Below are the code and all the weights of a small trained network. Each question names an input and a target symbol and asks about switching units off, where a switched-off unit gives its printed mean instead of its output.

import numpy as np


def w(rows, s, z=0):
    codes = np.array(rows[::2]) - 128.0
    scale = np.full(codes.shape[1], s)
    scale[-1] = z or s
    return codes * scale


def f(y):
    return np.maximum(y, 0)


def softmax(a):
    e = np.exp(a - a.max(-1, keepdims=True))
    return e / e.sum(-1, keepdims=True)


def log_softmax(a):
    a = a - a.max(-1, keepdims=True)
    return a - np.log(np.exp(a).sum(-1, keepdims=True))


def net(x, mask):
    ids = ['βγεζηθξπτφψω'.index(c) for c in x.split()]
    T = len(ids)
    res = E[ids] + P[:T]
    u = 0
    for l in range(3):
        q, k, v = (res @ M[l].T for M in (Q, K, V))
        z = softmax(np.where(np.tri(T) > 0, q @ k.T / 3**0.5, -1e9)) @ v
        res = res + np.where(mask[u], z, O[l][:, -1]) @ O[l][:, :-1]
        u += 1
        y = f(res @ A[l][:, :-1].T + A[l][:, -1])
        res = res + np.where(mask[u : u + 8], y, B[l][:, -1]) @ B[l][:, :-1]
        u += 8
    return log_softmax(res[-1] @ U[:, :-1].T + U[:, -1])


Q, K, V, O, A, B = {}, {}, {}, {}, {}, {}
E = w([
[179,185,84,130],'β',
[194,103,212,101],'γ',
[196,145,182,90],'ε',
[168,54,133,167],'ζ',
[152,68,95,180],'η',
[168,150,50,148],'θ',
[187,198,127,117],'ξ',
[190,101,161,118],'π',
[167,119,82,147],'τ',
[181,115,122,138],'φ',
[2,183,170,176],'ψ',
[163,145,92,129],'ω',
],0.009)
P = w([
[111,123,117,142],'0',
[217,154,133,173],'1',
[223,166,144,167],'2',
[243,191,158,146],'3',
[249,185,157,146],'4',
[255,177,150,148],'5',
],0.0065)
Q[0] = w([
[158,132,126,131],'L0H0',
[169,140,129,140],'L0H0',
[236,230,185,252],'L0H0',
],0.015)
K[0] = w([
[99,106,123,103],'L0H0',
[77,114,122,103],'L0H0',
[4,142,158,121],'L0H0',
],0.015)
V[0] = w([
[103,115,1,148],'L0H0',
[176,42,174,145],'L0H0',
[137,233,56,62],'L0H0',
],0.0071)
O[0] = w([
[255,67,156,245,82],'L0H0',
[135,75,35,42,254],'L0H0',
[198,215,233,179,155],'L0H0',
],0.0065,0.00045)
A[0] = w([
[254,140,129,198,159],'L0N0',
[161,91,142,39,197],'L0N1',
[113,42,51,187,150],'L0N2',
[142,196,195,189,211],'L0N3',
[94,137,179,91,221],'L0N4',
[174,76,137,15,215],'L0N5',
[123,56,62,184,158],'L0N6',
[233,50,137,150,255],'L0N7',
],0.0064,0.0056)
B[0] = w([
[223,125,155,212,233],'L0N0',
[100,160,39,138,175],'L0N1',
[138,35,106,172,143],'L0N2',
[136,183,149,232,207],'L0N3',
[57,194,79,161,161],'L0N4',
[88,159,2,140,188],'L0N5',
[148,52,108,166,146],'L0N6',
[173,117,78,208,255],'L0N7',
],0.0064,0.0098)
Q[1] = w([
[75,92,216,2],'L1H0',
[139,95,153,55],'L1H0',
[152,144,94,187],'L1H0',
],0.0085)
K[1] = w([
[255,150,72,146],'L1H0',
[165,124,103,120],'L1H0',
[56,123,154,121],'L1H0',
],0.01)
V[1] = w([
[217,64,175,194],'L1H0',
[201,14,154,192],'L1H0',
[186,255,227,150],'L1H0',
],0.0062)
O[1] = w([
[214,27,234,143,254],'L1H0',
[252,5,213,101,248],'L1H0',
[3,171,223,245,134],'L1H0',
],0.0055,0.0045)
A[1] = w([
[72,166,156,174,173],'L1N0',
[166,166,171,171,173],'L1N1',
[168,89,217,162,115],'L1N2',
[196,100,85,41,193],'L1N3',
[168,65,150,93,118],'L1N4',
[192,96,143,2,2],'L1N5',
[49,124,95,182,171],'L1N6',
[166,118,51,126,218],'L1N7',
],0.0074,0.0048)
B[1] = w([
[81,141,119,181,177],'L1N0',
[112,80,148,174,242],'L1N1',
[113,82,183,141,254],'L1N2',
[164,88,94,87,204],'L1N3',
[180,108,158,76,187],'L1N4',
[70,51,148,1,149],'L1N5',
[98,193,116,143,171],'L1N6',
[164,135,88,118,230],'L1N7',
],0.01,0.013)
Q[2] = w([
[173,95,2,132],'L2H0',
[167,127,137,83],'L2H0',
[6,150,201,211],'L2H0',
],0.005)
K[2] = w([
[37,131,140,5],'L2H0',
[132,35,132,108],'L2H0',
[171,237,108,254],'L2H0',
],0.0041)
V[2] = w([
[119,100,253,177],'L2H0',
[203,60,190,130],'L2H0',
[21,176,187,200],'L2H0',
],0.0071)
O[2] = w([
[98,111,253,148,192],'L2H0',
[173,31,196,119,251],'L2H0',
[40,205,169,166,64],'L2H0',
],0.0059,0.015)
A[2] = w([
[184,64,126,104,179],'L2N0',
[94,154,193,221,176],'L2N1',
[147,71,193,91,80],'L2N2',
[119,68,234,77,2],'L2N3',
[192,130,31,8,93],'L2N4',
[158,68,188,93,99],'L2N5',
[157,73,174,101,116],'L2N6',
[1,195,121,165,139],'L2N7',
],0.0063,0.0091)
B[2] = w([
[183,145,142,184,254],'L2N0',
[78,26,161,123,243],'L2N1',
[96,226,132,55,235],'L2N2',
[48,242,3,97,236],'L2N3',
[17,51,124,123,253],'L2N4',
[111,212,153,60,244],'L2N5',
[121,197,154,72,232],'L2N6',
[227,125,153,183,209],'L2N7',
],0.0056,0.033)
U = w([
[2,94,140,94,97],'β',
[8,142,87,85,74],'γ',
[161,233,70,126,119],'ε',
[101,63,136,107,124],'ζ',
[115,169,119,77,121],'η',
[81,205,145,81,45],'θ',
[135,24,165,171,74],'ξ',
[132,55,79,178,171],'π',
[234,202,152,134,91],'τ',
[251,90,141,175,152],'φ',
[110,157,132,162,130],'ψ',
[155,128,168,130,254],'ω',
],0.0052,0.0067)

Each question gives the input, a string of symbols that net reads in full, and the target symbol t.
The units are the heads (3 rows each of Q, K, V and O) and the neurons (one row each of A and B). Each row of codes is followed by its name. A weight is (code - 128) times the scale printed after its matrix; where a second scale follows, it is the last column's (O, A, B and U).
mask holds one flag per unit, layer by layer, with each layer's heads first. A switched-off unit (its flag False) gives its mean, the last column of its rows in O or B, instead of its output. The means were averaged over made-up inputs and are rounded, as every weight is.
A unit's drop is (log p(t) with every unit on - log p(t) with that unit switched off) / (log p(t) with every unit on - log p(t) with every unit switched off).
unit that matters most: the unit with the biggest drop
top k neurons: the k neurons with the biggest drops, biggest first
top k neurons in layer l: the k neurons of layer l with the biggest drops, biggest first
input ψ ε β, target ψ: unit that matters most => L1H0
input β ξ ε ψ η, target ψ: top 3 neurons => (L2N7 L0N0 L1N6)
input β τ θ π π η, target β: top 3 neurons => (L2N1 L2N3 L1N2)
input π τ θ π ψ, target ψ: top 2 neurons => (L2N7 L0N0)
input η θ θ φ, target η: top 2 neurons => (L2N4 L1N5)
input ε τ ζ, target ε: top 2 neurons => (L0N0 L2N1)
input η ω ξ π ξ π, target η: top 2 neurons in layer 0 => (L0N2 L0N6)
input θ ε ε ξ, target θ: top 4 neurons => (L2N3 L2N2 L1N2 L2N5)
input θ ζ ω β η τ, target θ: top 2 neurons => (L2N3 L1N2)
input ζ ζ β θ γ, target ζ: top 3 neurons => (L2N4 L1N5 L0N0)
input η η ω φ ε ε, target η: top 4 neurons => (L2N4 L1N5 L2N2 L2N5)
input ζ ε γ τ θ, target ζ: top 3 neurons => (L2N4 L1N5 L0N2)
input η ψ β ζ, target ψ: top 3 neurons in layer 0 => (L0N0 L0N7 L0N4)
input τ π ψ γ, target ψ: unit that matters most => L1H0
input β τ β ε γ ψ, target ψ: top 2 neurons in layer 1 => (L1N6 L1N2)
input ε ε ε τ τ ξ, target ε: top 2 neurons in layer 2 => (L2N1 L2N4)
input γ γ π ε ζ, target γ: top 3 neurons in layer 2 => (L2N4 L2N7 L2N0)
input θ η γ θ ξ, target θ: top 4 neurons in layer 2 => (L2N3 L2N2 L2N5 L2N6)
input β η ω π π ζ, target β: top 4 neurons in layer 2 => (L2N1 L2N3 L2N7 L2N0)
input γ τ β, target γ: unit that matters most => L0H0
